Below are the code and all the weights of a small trained network. Each question names an input and a target symbol and asks about switching units off, where a switched-off unit gives its printed mean instead of its output.

import numpy as np


def w(rows, s, z=0):
    codes = np.array(rows[::2]) - 128.0
    scale = np.full(codes.shape[1], s)
    scale[-1] = z or s
    return codes * scale


def f(y):
    return np.maximum(y, 0)


def softmax(a):
    e = np.exp(a - a.max(-1, keepdims=True))
    return e / e.sum(-1, keepdims=True)


def log_softmax(a):
    a = a - a.max(-1, keepdims=True)
    return a - np.log(np.exp(a).sum(-1, keepdims=True))


def net(x, mask):
    ids = ['γδζηλσψ'.index(c) for c in x.split()]
    T = len(ids)
    res = E[ids] + P[:T]
    u = 0
    for l in range(2):
        q, k, v = (res @ M[l].T for M in (Q, K, V))
        z = softmax(np.where(np.tri(T) > 0, q @ k.T / 3**0.5, -1e9)) @ v
        res = res + np.where(mask[u], z, O[l][:, -1]) @ O[l][:, :-1]
        u += 1
        y = f(res @ A[l][:, :-1].T + A[l][:, -1])
        res = res + np.where(mask[u : u + 4], y, B[l][:, -1]) @ B[l][:, :-1]
        u += 4
    return log_softmax(res[-1] @ U[:, :-1].T + U[:, -1])


Q, K, V, O, A, B = {}, {}, {}, {}, {}, {}
E = w([
[115,149,176],'γ',
[4,114,229],'δ',
[38,47,192],'ζ',
[96,73,80],'η',
[147,121,176],'λ',
[180,83,117],'σ',
[148,83,46],'ψ',
],0.014)
P = w([
[184,8,159],'0',
[98,109,129],'1',
[99,104,126],'2',
[138,136,67],'3',
[95,123,83],'4',
[120,93,46],'5',
[110,142,141],'6',
[124,97,70],'7',
[138,112,80],'8',
[107,100,69],'9',
[113,105,108],'10',
[103,103,103],'11',
[90,91,110],'12',
[104,83,75],'13',
],0.015)
Q[0] = w([
[87,188,102],'0.h0',
[55,8,41],'0.h0',
[132,158,149],'0.h0',
],0.015)
K[0] = w([
[175,223,39],'0.h0',
[211,65,184],'0.h0',
[138,208,10],'0.h0',
],0.011)
V[0] = w([
[201,124,163],'0.h0',
[200,137,10],'0.h0',
[208,230,99],'0.h0',
],0.011)
O[0] = w([
[254,127,236,169],'0.h0',
[151,58,46,109],'0.h0',
[183,135,174,5],'0.h0',
],0.007,0.015)
A[0] = w([
[128,121,111,169],'0.n0',
[100,151,57,255],'0.n1',
[128,134,207,50],'0.n2',
[60,89,1,241],'0.n3',
],0.0076,0.0037)
B[0] = w([
[127,157,181,150],'0.n0',
[117,34,255,191],'0.n1',
[63,145,135,136],'0.n2',
[144,198,173,253],'0.n3',
],0.0072,0.012)
Q[1] = w([
[58,30,83],'1.h0',
[168,94,237],'1.h0',
[131,113,255],'1.h0',
],0.0079)
K[1] = w([
[204,171,142],'1.h0',
[156,4,206],'1.h0',
[160,69,148],'1.h0',
],0.013)
V[1] = w([
[107,4,87],'1.h0',
[190,179,125],'1.h0',
[12,146,63],'1.h0',
],0.011)
O[1] = w([
[159,49,53,255],'1.h0',
[183,224,72,63],'1.h0',
[5,88,165,7],'1.h0',
],0.015,0.009)
A[1] = w([
[162,130,138,65],'1.n0',
[193,206,138,20],'1.n1',
[196,116,4,48],'1.n2',
[112,150,28,2],'1.n3',
],0.011,0.0045)
B[1] = w([
[140,154,141,150],'1.n0',
[144,36,144,155],'1.n1',
[2,182,169,254],'1.n2',
[163,136,202,145],'1.n3',
],0.0089,0.033)
U = w([
[40,142,1,169],'γ',
[115,143,218,2],'δ',
[123,68,104,105],'ζ',
[90,179,131,194],'η',
[104,96,148,37],'λ',
[171,141,214,172],'σ',
[183,125,220,172],'ψ',
],0.0072,0.0055)

Each question gives the input, a string of symbols that net reads in full, and the target symbol t.
The units are the heads (3 rows each of Q, K, V and O) and the neurons (one row each of A and B). Each row of codes is followed by its name. A weight is (code - 128) times the scale printed after its matrix; where a second scale follows, it is the last column's (O, A, B and U).
mask holds one flag per unit, layer by layer, with each layer's heads first. A switched-off unit (its flag False) gives its mean, the last column of its rows in O or B, instead of its output. The means were averaged over made-up inputs and are rounded, as every weight is.
A unit's drop is (log p(t) with every unit on - log p(t) with that unit switched off) / (log p(t) with every unit on - log p(t) with every unit switched off).
The circuit of an input: a set's keep is (log p(t) with only the set's units on - log p(t) with every unit switched off) / (log p(t) with every unit on - log p(t) with every unit switched off). Starting from all 10 units, units are removed one at a time, each time the one whose removal leaves the highest keep (on an exact tie, the one counted first), for as long as the keep stays at least 0.8.
circuit, biggest first: the units of the circuit, biggest drop first
unit that matters most: the unit with the biggest drop
top k neurons: the k neurons with the biggest drops, biggest first
k most important neurons of layer l: the k neurons of layer l with the biggest drops, biggest first
drop of u: that unit's drop, to one decimal
input ζ δ σ ψ, target λ: top neuron : [0.n1]
input ψ γ δ ψ ψ σ ψ ψ δ λ ζ, target γ: circuit, biggest first : [1.h0 0.h0 1.n2]
input ζ δ δ δ γ δ δ λ ψ, target λ: top 3 neurons : [1.n2 0.n1 0.n3]
input ζ γ ψ γ ψ γ δ, target λ: circuit, biggest first : [1.h0 0.n3]
input δ ψ σ ψ, target δ: circuit, biggest first : [0.h0 1.h0]
input δ ζ δ δ γ δ, target δ: 2 most important neurons of layer 0 : [0.n1 0.n2]
input η δ δ ψ σ ζ, target ζ: top 2 neurons : [1.n2 0.n1]
input ζ γ ζ σ, target λ: circuit, biggest first : [1.h0 0.h0 1.n2 0.n3]
input ψ δ λ λ ψ λ δ ζ σ, target γ: circuit, biggest first : [0.h0 1.n3]
input ψ σ ζ, target γ: circuit, biggest first : [1.h0 1.n2 0.h0]
input ψ δ σ γ ψ λ λ γ δ ψ σ ψ δ, target γ: circuit, biggest first : [1.h0 0.h0]
input δ σ δ η, target δ: circuit, biggest first : [0.h0 1.h0]
input γ ψ η σ η, target ψ: circuit, biggest first : [1.n2 0.h0]
input η δ ψ γ δ γ γ ψ ψ ζ ψ σ ψ σ, target ζ: circuit, biggest first : [1.n2 1.h0 0.h0]
input δ γ η δ δ ψ δ η σ γ γ δ η, target δ: circuit, biggest first : [1.h0 0.h0]
input γ δ ψ λ ψ δ, target ψ: unit that matters most : 1.n2
input ζ ζ η, target ζ: top 2 neurons : [1.n2 0.n3]
input ψ δ γ η η σ η δ η δ σ δ λ λ, target γ: top 2 neurons : [1.n3 1.n1]
input λ ψ δ, target ψ: top 2 neurons : [1.n1 1.n2]
input ζ ψ ψ ζ ψ ψ δ γ δ, target λ: circuit, biggest first : [1.h0 0.h0 1.n2]
input η ζ ζ λ ψ γ ζ ζ ζ ψ ψ ζ η, target ζ: circuit, biggest first : [1.n2 1.h0]
input ψ ψ ψ ψ ψ ζ ψ γ, target γ: most important neuron of layer 1 : [1.n1]
input ψ δ σ, target γ: top 2 neurons : [1.n2 1.n1]
input δ η η σ, target δ: 2 most important neurons of layer 0 : [0.n1 0.n2]
input ζ δ ψ γ, target λ: drop of 1.n1 : 0.0
input η η δ σ η ψ ψ ψ δ, target ζ: drop of 1.n0 : 0.0
input γ σ γ σ ψ λ ζ λ η γ, target ψ: circuit, biggest first : [1.n2]
input η ψ ψ δ σ η η σ γ, target ζ: drop of 0.n1 : 0.2
input δ ζ ζ ψ σ σ λ γ ψ ψ ψ ψ ψ, target δ: drop of 1.h0 : 1.2
